Here is a tiny trained network, its code and every weight. The questions are about switching its units off for an input and a class, where a switched-off unit gives its printed mean instead of its output.

import numpy as np


def w(rows, s, z=0):
    codes = np.array(rows[::2]) - 128.0
    scale = np.full(codes.shape[1], s)
    scale[-1] = z or s
    return codes * scale


def f(y):
    return y / 2 * (1 + np.tanh(0.7978845608 * (y + 0.044715 * y**3)))


def log_softmax(a):
    a = a - a.max(-1, keepdims=True)
    return a - np.log(np.exp(a).sum(-1, keepdims=True))


def net(x, mask):
    res = np.array(x, float).reshape(1, 7) / 4 @ E
    y = f(res @ A[0][:, :-1].T + A[0][:, -1])
    res = res + np.where(mask, y, B[0][:, -1]) @ B[0][:, :-1]
    return log_softmax(res[-1] @ U[:, :-1].T + U[:, -1])


A, B = {}, {}
E = w([
[129,128,129,129],'x0',
[130,129,128,124],'x1',
[127,130,131,110],'x2',
[157,3,140,125],'x3',
[122,128,130,116],'x4',
[132,129,122,149],'x5',
[243,160,207,127],'x6',
],0.0043)
A[0] = w([
[105,238,118,161,89],'n0',
[151,4,130,172,79],'n1',
[110,236,114,162,84],'n2',
[22,96,73,152,90],'n3',
[243,159,168,149,65],'n4',
[152,134,107,198,254],'n5',
],0.011,0.0059)
B[0] = w([
[170,19,86,162,155],'n0',
[171,48,8,190,166],'n1',
[168,22,89,168,151],'n2',
[229,223,219,213,181],'n3',
[175,181,204,251,155],'n4',
[30,165,142,7,254],'n5',
],0.022,0.0045)
U = w([
[210,205,211,250,2],'0',
[167,2,18,189,24],'1',
[98,141,139,96,246],'2',
[87,144,139,87,183],'3',
[94,137,123,89,160],'4',
[93,140,117,98,144],'5',
[88,151,136,92,129],'6',
],0.0068,0.004)

Each question gives the input, the list of numbers given to net, and the class t.
The units are the neurons (one row each of A and B). Each row of codes is followed by its name. A weight is (code - 128) times the scale printed after its matrix; where a second scale follows, it is the last column's (A, B and U).
mask holds one flag per neuron, in row order. A switched-off neuron (its flag False) gives its mean, the last column of its row in B, instead of its output. The means were averaged over made-up inputs and are rounded, as every weight is.
A unit's drop is (log p(t) with every unit on - log p(t) with that unit switched off) / (log p(t) with every unit on - log p(t) with every unit switched off).
The circuit of an input: a set's keep is (log p(t) with only the set's units on - log p(t) with every unit switched off) / (log p(t) with every unit on - log p(t) with every unit switched off). Starting from all 6 units, units are removed one at a time, each time the one whose removal leaves the highest keep (on an exact tie, the one counted first), for as long as the keep stays at least 0.8.
circuit, biggest first: the units of the circuit, biggest drop first
unit that matters most: the unit with the biggest drop
top k neurons: the k neurons with the biggest drops, biggest first
drop when u is switched off: that unit's drop, to one decimal
input [-7,-2,-7,-7,7,7,4], class 1: top 2 neurons => n0; n2
input [0,1,3,-7,-4,2,0], class 1: top 2 neurons => n0; n2
input [4,5,5,-8,-3,0,8], class 0: circuit, biggest first => n4
input [-5,-5,5,-8,8,-1,4], class 1: top 2 neurons => n0; n2
input [-5,3,-5,-7,7,-6,6], class 1: top 3 neurons => n0; n2; n3
input [-4,3,-4,4,-1,-3,-6], class 0: top 2 neurons => n3; n5
input [-5,7,3,8,0,-7,5], class 1: top 3 neurons => n1; n3; n5
input [7,0,4,-6,-4,4,-7], class 0: top 2 neurons => n3; n1
input [7,5,-1,-7,5,-8,8], class 0: top 2 neurons => n4; n1
input [2,3,-4,-2,7,4,-8], class 0: drop when n3 is switched off => 1.2
input [0,-2,-1,-3,6,5,8], class 0: drop when n4 is switched off => 2.8
input [8,-6,-6,0,5,2,8], class 0: drop when n5 is switched off => -0.1
input [0,-6,1,7,4,5,0], class 1: drop when n1 is switched off => 1.8
input [-2,5,-3,-2,5,-4,7], class 0: unit that matters most => n4
